[[152 137 144 154 144 153 153 153 146 117 155 126 153 118 146 144]
 [107 118 107 104 109 104 103 113 112 131 108 124 105 129 112 108]
 [121 126 138 126 134 131 132 114 122 132 123 131 123 134 119 137]]
|
[[152 137 144 154 144 153 153 153 146 117 155 126 153 118 146 144]
 [121 126 138 126 134 131 132 114 122 132 123 131 123 134 119 137]
 [107 118 107 104 109 104 103 113 112 131 108 124 105 129 112 108]]

[[120 145 121 126]
 [136 139 155 101]
 [119 144 127 119]
 [141 134 125 136]
 [131 124 110 124]
 [121 138 130 137]
 [141 138 137 117]]
|
[[136 139 155 101]
 [141 138 137 117]
 [121 138 130 137]
 [119 144 127 119]
 [141 134 125 136]
 [120 145 121 126]
 [131 124 110 124]]

[[121 123 131 121 125 127 129 123 133 122 119 130 124 126]
 [147 124 126 121 126 108 151 120 118 119 126 112 134 123]
 [122 147 122 146 126 136 125 142 122 131 145 140 126 122]
 [136 132 130 126 117 124 129 130 121 120 128 136 124 124]
 [115 121 127 106 117 115 137 124 134 109 106 141 113 117]]
|
[[121 123 131 121 125 127 129 123 133 122 119 130 124 126]
 [136 132 130 126 117 124 129 130 121 120 128 136 124 124]
 [115 121 127 106 117 115 137 124 134 109 106 141 113 117]
 [147 124 126 121 126 108 151 120 118 119 126 112 134 123]
 [122 147 122 146 126 136 125 142 122 131 145 140 126 122]]

[[133 119 109 108 125]
 [128 113 125 141 150]
 [134 143 127 106 116]
 [129 144 141 135 108]
 [116 126 124 129 101]
 [107 118 128 130 147]]
|
[[129 144 141 135 108]
 [107 118 128 130 147]
 [134 143 127 106 116]
 [128 113 125 141 150]
 [116 126 124 129 101]
 [133 119 109 108 125]]

[[109 113 112 112 105 122 106 108 133]
 [127 137 124 125 134 122 129 126 122]
 [113 116 115 116 111 121 111 113 130]
 [116 120 118 118 115 123 118 118 133]]
|
[[127 137 124 125 134 122 129 126 122]
 [116 120 118 118 115 123 118 118 133]
 [113 116 115 116 111 121 111 113 130]
 [109 113 112 112 105 122 106 108 133]]

[[136 127 144 134 130 124 127 124 134 134]
 [140 134 150 139 135 126 130 127 135 139]
 [130 137 132 131 133 133 136 137 122 127]
 [133 128 131 133 132 121 130 126 121 129]]
|
[[140 134 150 139 135 126 130 127 135 139]
 [136 127 144 134 130 124 127 124 134 134]
 [130 137 132 131 133 133 136 137 122 127]
 [133 128 131 133 132 121 130 126 121 129]]

[[138 119 134 142 114 130 119 127 149 133 142 117 133 115 130 136]
 [128 137 116 142 128 136 138 132 130 135 126 115 116 134 140 137]
 [132 120 121 109 124 129 132 142 123 136 145 140 129 119 131 133]
 [147 124 117 131 119 145 141 144 129 131 130 136 140 133 122 123]]
|
[[138 119 134 142 114 130 119 127 149 133 142 117 133 115 130 136]
 [132 120 121 109 124 129 132 142 123 136 145 140 129 119 131 133]
 [147 124 117 131 119 145 141 144 129 131 130 136 140 133 122 123]
 [128 137 116 142 128 136 138 132 130 135 126 115 116 134 140 137]]

[[126 121 129 127 143]
 [137 130 125 142 131]
 [129 132 131 141 122]
 [108 118 141 157 126]
 [126 122 134 137 124]
 [124 135 122 128 125]
 [134 135 123 130 124]
 [121 119 140 131 131]
 [126 129 128 131 123]]
|
[[108 118 141 157 126]
 [121 119 140 131 131]
 [126 122 134 137 124]
 [129 132 131 141 122]
 [126 121 129 127 143]
 [126 129 128 131 123]
 [137 130 125 142 131]
 [134 135 123 130 124]
 [124 135 122 128 125]]
---
[[147 143]
 [137 151]
 [135 127]
 [131 131]
 [110 101]
 [118 127]
 [123 128]
 [122 141]
 [126 128]]
|
[[143 147]
 [151 137]
 [127 135]
 [131 131]
 [101 110]
 [127 118]
 [128 123]
 [141 122]
 [128 126]]

[[101 144 111 130 129 127 123 123 119 142 111 100 110]
 [116 130 142 138 143 135 133 150 142 128 114 126 123]]
|
[[144 111 130 129 127 123 123 119 142 111 100 110 101]
 [130 142 138 143 135 133 150 142 128 114 126 123 116]]

[[131 117 123 123 139 138 110 134]
 [126 105 123 135 144 134 127 133]
 [137 128 112 122 121 126 109 131]
 [129 112 115 134 132 125 127 130]
 [129 111 118 130 133 129 126 131]]
|
[[117 123 123 139 138 110 134 131]
 [105 123 135 144 134 127 133 126]
 [128 112 122 121 126 109 131 137]
 [112 115 134 132 125 127 130 129]
 [111 118 130 133 129 126 131 129]]

[[120 135 141 131 128 106 147 128 113 120 139 122 126]
 [135 119 148 116 121 132 135 130 125 133 121 126 118]]
|
[[135 141 131 128 106 147 128 113 120 139 122 126 120]
 [119 148 116 121 132 135 130 125 133 121 126 118 135]]

[[127 111 131 132 123 137 124]
 [126 151 126 127 119 116 126]
 [131 144 130 125 141 118 131]
 [130 156 129 124 131 147 134]
 [136 152 132 129 108 125 136]
 [132 155 134 136 120 128 135]
 [125 109 125 132 123 116 123]
 [122 156 129 124 119 134 126]
 [125 125 128 121 126 132 129]]
|
[[111 131 132 123 137 124 127]
 [151 126 127 119 116 126 126]
 [144 130 125 141 118 131 131]
 [156 129 124 131 147 134 130]
 [152 132 129 108 125 136 136]
 [155 134 136 120 128 135 132]
 [109 125 132 123 116 123 125]
 [156 129 124 119 134 126 122]
 [125 128 121 126 132 129 125]]

[[131 122 129 132 135 118 118 128 118 132 120 146 123 139 127]
 [127 132 127 125 125 133 137 125 132 127 118 128 132 124 131]
 [129 124 131 128 128 127 124 127 124 130 120 135 128 129 128]
 [126 133 119 124 127 129 132 130 135 131 150 117 128 120 129]]
|
[[122 129 132 135 118 118 128 118 132 120 146 123 139 127 131]
 [132 127 125 125 133 137 125 132 127 118 128 132 124 131 127]
 [124 131 128 128 127 124 127 124 130 120 135 128 129 128 129]
 [133 119 124 127 129 132 130 135 131 150 117 128 120 129 126]]

[[147 136 138 131]
 [145 135 138 133]
 [151 138 134 133]
 [104 118 117 124]
 [102 118 121 119]
 [110 120 120 128]
 [139 136 114 116]
 [131 126 117 153]
 [149 136 137 136]
 [117 126 133 107]
 [102 118 110 124]
 [130 128 157 124]]
|
[[136 138 131 147]
 [135 138 133 145]
 [138 134 133 151]
 [118 117 124 104]
 [118 121 119 102]
 [120 120 128 110]
 [136 114 116 139]
 [126 117 153 131]
 [136 137 136 149]
 [126 133 107 117]
 [118 110 124 102]
 [128 157 124 130]]

[[135 136 120 147 127 132 140 121 122 122 121 129]
 [141 137 123 149 121 133 154 116 118 117 115 131]
 [141 136 118 147 124 130 140 120 122 122 122 130]
 [135 131 120 135 128 127 125 127 127 128 130 129]]
|
[[136 120 147 127 132 140 121 122 122 121 129 135]
 [137 123 149 121 133 154 116 118 117 115 131 141]
 [136 118 147 124 130 140 120 122 122 122 130 141]
 [131 120 135 128 127 125 127 127 128 130 129 135]]
